After every row comes one of two labels: whether the row has a hidden trait. Each part has its own trait and labels.
(in the rows, 128 means zero)
[189 156  93  71 135 111 138 165  75 100 155 177 142 109 165 131]
Z212
[195 127 146 107 113 141 147 113 134 102 181 101 131  99  92 164]
Z235
[110 113 154 148 129 122 118 118 131 142 116 124 108 140 123 153]
Z212
[114 144 104 135 157 112 104 117 106 140 123 142 110 144 143 130]
Z212
[166 162 130 155 122 122 126 138 138 144 140  94 127 121 105 118]
Z235
[120 161 123 141 137  96 116 148 108 151 128 150 110 143 161 114]
Z235
[178 152 107  96 149 105 117 129  80 117 157 154 109 125 142 160]
Z212
[103 116 118 115 146 102 113 154  78 134 121 193 111 149 170 149]
Z235
[154 121 117 106 118 130 145 159 106 109 127 163 149 113 144 126]
Z212
[161 125 111 111 138 140 130 101 116 110 149 109 127 115 101 151]
Z212
[202 136 126 115 137  84 115 163  36 135 143 190  93 129 158 196]
Z235
[146 170 119 121 144  62 106 189  47 155 135 214  96 150 209 149]
Z235
[115 125 110 133 140 145 120  88 147 123 108  97 128 130  98 122]
Z212
[110 122 120 108 143 104 115 155  85 128 122 188 113 145 171 150]
Z235
[161 163 130 156 121 124 127 122 139 147 137  96 124 121 108 114]
Z235
[ 90 111 111 150 147 145 110  89 140 136  92 106 124 141 111 119]
Z212
[241 187  67  28 127 109 159 208  59  75 171 180 168  85 198 109]
Z212
[175 174  65  64 137 113 144 194  75  99 121 190 164 107 191  86]
Z212
[142 187 117 114 140  72 112 189  71 151 147 204 103 145 217 132]
Z235
[146 137  93  97 139 114 127 156  79 119 109 175 134 126 164 126]
Z212
[184 141 105  95 151 103 116 120  71 115 162 156 105 123 141 172]
Z212
[111 101 139 155 129 145 122  96 151 136 108  95 120 132  86 146]
Z235
[141 131 111 119 137 140 127  96 141 115 137 100 133 119 103 129]
Z212
[176 127 134 166 133 114 114 122  97 151 100 118 103 132 101 163]
Z235
[125 132 127 113 141 135 119  90 165 114 158  92 113 125 107 147]
Z212
[176 152 104  94 148 107 117 131  85 116 155 148 111 122 146 159]
Z212
[165 135 106 114 130 134 137 135 115 114 127 128 142 112 119 124]
Z235
[127 127 117 115 118 137 143 157 123 122 109 153 152 121 147 103]
Z212
[194 158  67  60 141 105 140 193  49 101 123 214 152 107 192 117]
Z212
[ 94 114 116 134 127 133 133 146 127 134  90 147 147 136 139  94]
Z212
[184 148 114  90 126 140 141 109 133  95 180  99 138 100 105 132]
Z212
[136 121 104 134 137 133 125 124 109 128 104 134 133 127 121 124]
Z235
[173 158  92  78 135 115 137 162  91 105 154 169 142 112 166 118]
Z212
[102 103 133 157 128 146 122  95 158 139 112  91 125 135  94 130]
Z235
[189 151  66  67 144 107 135 186  36 104 106 212 148 113 185 121]
Z212
[135 142 122  85 131 105 131 163  94 113 152 183 127 127 183 136]
Z235
[ 89 124 120 108 144 109 114 149 101 133 115 182 118 149 176 133]
Z235
[169 126 126 135 145  86 107 154  48 147 115 185  90 142 172 183]
Z235
[158 182 118 109 140  65 113 192  58 147 154 209 102 141 213 141]
Z235
[175 142 107 104 128 133 138 132 113 109 149 130 142 108 122 125]
Z235
[155 162 123 122 132  94 121 157  95 140 136 159 114 132 165 133]
Z235
[119 157 119 137 152  64  96 184  50 167  95 216  89 163 206 146]
Z235

New part:
[131 177 108 132 126  99 147 101 201 156 111 127 154 149 131 106 158 171
 122 137  58 131 147]
[34]
[ 54 175 133 121 128 122 139 111  98 131 126 127 163 115 140 152 137  65
 127 134  44 128 121]
[34]
[110 122 126 120 143 107 123 109 168 146 126 119 152 131 131 119 157 130
 127 133 100 127 138]
[34]
[161 168 109 128 117 130 147 126  90 148 119 138 150 148 126  97 109 132
 120 128  98 131 141]
[34]
[127 124 124 125 139 111 127 117 103 138 124 127 159 136 128 113 153 133
 124 124 127 128 142]
[34]
[143 125 135 120  86 187 126 176 185 107 142 152 156 127 122 125  38  37
 128 104 171 130 101]
[37]
[ 62 178 131  97 135  89 137  73 104 141 128 123 168 134 139 125 137  68
 125 123  38 127 149]
[34]
[ 46 175 142 117 129 116 135 105  59 122 133 132 163 120 138 143 114   5
 124 118  76 127 119]
[34]
[125 172 116  98 119  91 135  94 191 156 134 136 166 156 127  89 114 111
 119 115  92 129 162]
[34]
[ 94 130 130 114 136 112 129  93 111 137 130 126 158 137 133 119 148 118
 124 124  80 128 145]
[34]
[118 125 123  42 132  59 122  60  68 151 156 140 184 169 125  69  98  37
 116  85 128 125 196]
[34]
[ 84 163 123 121 140 108 138  90 228 145 123 119 160 135 136 123 156 140
 124 136  54 128 146]
[34]
[198  92 126 102  94 145 120 156 171 133 145 152 168 146 112  92  83  77
 121  89 220 130 142]
[37]
[130 148 134 125  86 196 131 163 137 104 135 150 144 120 126 148  46  24
 125 117 127 129  82]
[37]
[139 154 116 132 113 127 142 119 184 145 115 134 150 142 128 111 161 157
 123 133  84 130 140]
[34]
[150 147 117 106 121 104 138  92 157 143 129 137 163 154 123  96 124 113
 120 112 126 128 155]
[34]
[151 114 126 148 132 125 123 139 152 132 119 121 146 122 126 133 141 177
 131 145 152 128 125]
[34]
[ 99 178 121 120 139  93 139  80 131 148 115 121 155 147 135 103 169 121
 122 124  63 128 144]
[34]
[134 160 115 104 119  88 140  95 108 150 131 137 154 155 129  97 141 123
 119 120 101 129 171]
[34]
[145 138 120 131 126 123 134 133 199 140 124 131 154 137 126 111 141 158
 126 131 123 128 141]
[34]
[141 139 117 148 127 129 139 126   2 135 114 126 147 131 129 128 143 161
 127 141 100 130 124]
[34]
[113 191 128 120  72 199 141 168  91 109 129 150 158 117 128 158  43  11
 121 123  78 130  81]
[37]
[149 171 109 106 114  93 142  96  87 159 122 137 162 159 127  87 166 179
 118 121  84 129 174]
[34]
[156 180 109 131 100 131 147 136  99 152 118 143 152 154 126 109 113 157
 121 130  85 131 144]
[34]
[138 171 112 122  95 144 148 135 175 145 123 146 152 148 127 101  91 114
 119 125  89 130 142]
[34]
[162 171 113 117 105 129 142 126 115 150 120 142 160 151 125 101 108 137
 120 121  78 130 147]
[34]
[137 151 116 123 112 140 138 134 128 136 125 138 158 147 126 107  98 109
 122 126 112 129 132]
[34]
[162 158 114 121 106 126 143 121 233 144 122 137 161 147 126 105 113 136
 121 125 130 130 142]
[34]
[ 68 182 141 108 108 171 133 135  58 109 129 133 158 116 133 158  60   1
 123 122  71 128  94]
[37]
[156 144 119 132 113 131 139 133 116 144 120 138 156 135 125 106 115 147
 122 129 131 129 133]
[34]
[ 73 191 138 138 110 173 144 143 104 115 118 134 148 103 138 176  83  47
 125 136  43 128  81]
[37]
[192 190 103 110  46 186 155 165 151 144 132 176 159 166 118  85  28  72
 113  89 109 135 133]
[37]
[175 134 117 152 133 113 136 123 166 143 108 122 142 135 128 129 166 207
 127 145 117 130 138]
[34]
[177 181 106 141  97 138 152 138 123 149 113 144 152 147 127 107 102 162
 120 131  90 132 129]
[34]
[ 58 163 145  94 136 127 128 111 102 116 141 128 171 122 135 147  99   1
 122 107  75 126 115]
[34]
